Each row, then roughly how far along a hidden order it lies, from 0 to 10
(in the rows, 128 means zero)
[104 174 188 137 156 164 115 130 179 133 131  76 129 130 147 145 105 156
 189 175  90]	9
[117 157 155 145 150 157 126  69 119 133 135  90 115 130 123 156 127 112
 167 156 109]	7
[133 170 174 153 166 141 115  79 123 143 144 143 134 144 141 155 118 124
 185 166  79]	3
[ 86 123 135 101 106 167 135 195 192 109 105  24 112 101 129 119 118 164
 123 131 163]	5
[148 152 148 152 157 120 120  57  95 143 147 179 135 147 131 152 131 104
 162 149  88]	0
[100 147 163 110 123 145 118 211 211 120 115  77 139 118 155 109 102 187
 147 148 126]	1
[112 160 166 146 155 170 126  67 129 132 135  72 111 128 123 163 123 116
 173 165 105]	8
[107 148 143 139 143 176 135  51 112 127 129  48  97 118 106 165 133  98
 150 149 132]	1
[117 182 189 152 169 159 113  86 152 138 140 101 128 139 142 158 111 135
 198 180  78]	5
[ 89 146 161 109 124 166 123 202 213 116 112  41 127 111 146 115 103 182
 144 150 133]	2
[ 93 131 136 121 124 177 137 115 146 116 117  29 100 108 112 145 127 126
 128 139 152]	4
[ 87 132 146 103 113 168 130 199 201 111 106  25 116 104 134 116 110 171
 129 138 156]	4
[133 167 171 156 166 142 117  64 119 143 146 137 131 144 136 157 122 117
 185 167  79]	2
[124 152 156 142 151 147 123  87 126 134 135 110 123 134 128 150 124 121
 164 153 104]	9
[135 130 126 139 137 124 130  87 101 133 136 145 124 134 121 139 135 107
 131 130 119]	4
[129 166 165 157 162 151 125  38 103 140 145 122 118 140 124 169 128 101
 181 166  89]	1
[116 179 185 145 160 153 113 119 164 136 136 105 133 136 150 146 108 149
 190 175  84]	7
[147 152 152 153 159 119 118  72 100 141 147 179 138 148 134 147 128 108
 163 149  84]	2
[ 87 138 152 106 116 165 128 198 207 114 109  31 121 107 140 117 107 176
 137 143 143]	3
[118 148 150 143 149 160 128  65 115 132 135  88 111 128 118 159 129 108
 156 150 115]	5
[125 171 180 145 162 141 113 115 154 138 138 124 139 141 149 144 111 143
 185 169  81]	6
[108 149 150 144 150 176 132  51 119 128 132  58 100 123 110 167 129 103
 159 154 122]	3
[109 118 114 120 119 148 137 126 129 120 120  75 110 115 114 133 133 122
 116 122 151]	6
[ 91 137 145 120 127 181 135 120 158 116 115  18 102 108 116 145 122 135
 138 143 149]	2
[ 93 136 142 119 126 174 133 133 160 118 116  30 105 109 120 138 121 138
 137 141 148]	1
[128 171 173 156 166 148 118  59 120 141 144 123 126 142 134 164 122 119
 180 170  80]	3
[123 178 173 151 168 152 115  80 140 140 141 122 132 141 142 156 115 128
 191 174  78]	5
[115 116 117 119 116 146 136 131 133 119 119  79 116 114 116 130 132 126
 113 121 154]	5
[106 165 186 133 150 158 116 141 179 128 129  79 132 128 147 141 106 158
 177 167  99]	10
[108 166 170 145 158 170 123  78 139 132 134  76 112 128 127 173 121 120
 177 168 105]	10
[114 171 182 139 154 151 114 126 173 134 134 106 136 135 148 141 107 153
 184 170  87]	8
[120 134 132 140 140 151 133  71 107 130 132  95 110 127 113 154 135 101
 139 137 127]	2
[ 98 131 135 119 125 169 135 126 154 118 119  44 105 110 116 139 127 132
 130 134 152]	3
[133 141 139 141 145 136 126  87 110 135 136 131 123 134 124 146 130 113
 150 141 113]	6
[ 92 139 147 120 130 176 132 133 164 118 116  30 107 111 123 139 119 143
 143 146 142]	0
[ 79 181 191 120 144 187 117 191 226 121 116  15 124 114 151 136  95 184
 187 179 113]	0
[127 169 169 158 169 152 119  51 118 141 145 126 124 143 130 166 123 108
 191 168  81]	1
[125 176 183 154 170 154 116  63 129 140 143 118 127 140 135 162 117 124
 192 174  79]	4
[ 98 168 182 131 149 171 119 137 184 126 126  57 125 122 144 141 106 160
 182 171 105]	10
[133 168 175 151 163 134 114  89 136 142 144 145 139 144 145 148 116 133
 182 166  78]	4
[136 155 152 155 160 143 124  38  92 141 145 137 120 141 122 163 132  97
 167 154  90]	0
[167  85  78 126 109  71 132 138  78 132 132 233 145 139 123 107 145 108
  78  84 139]	0
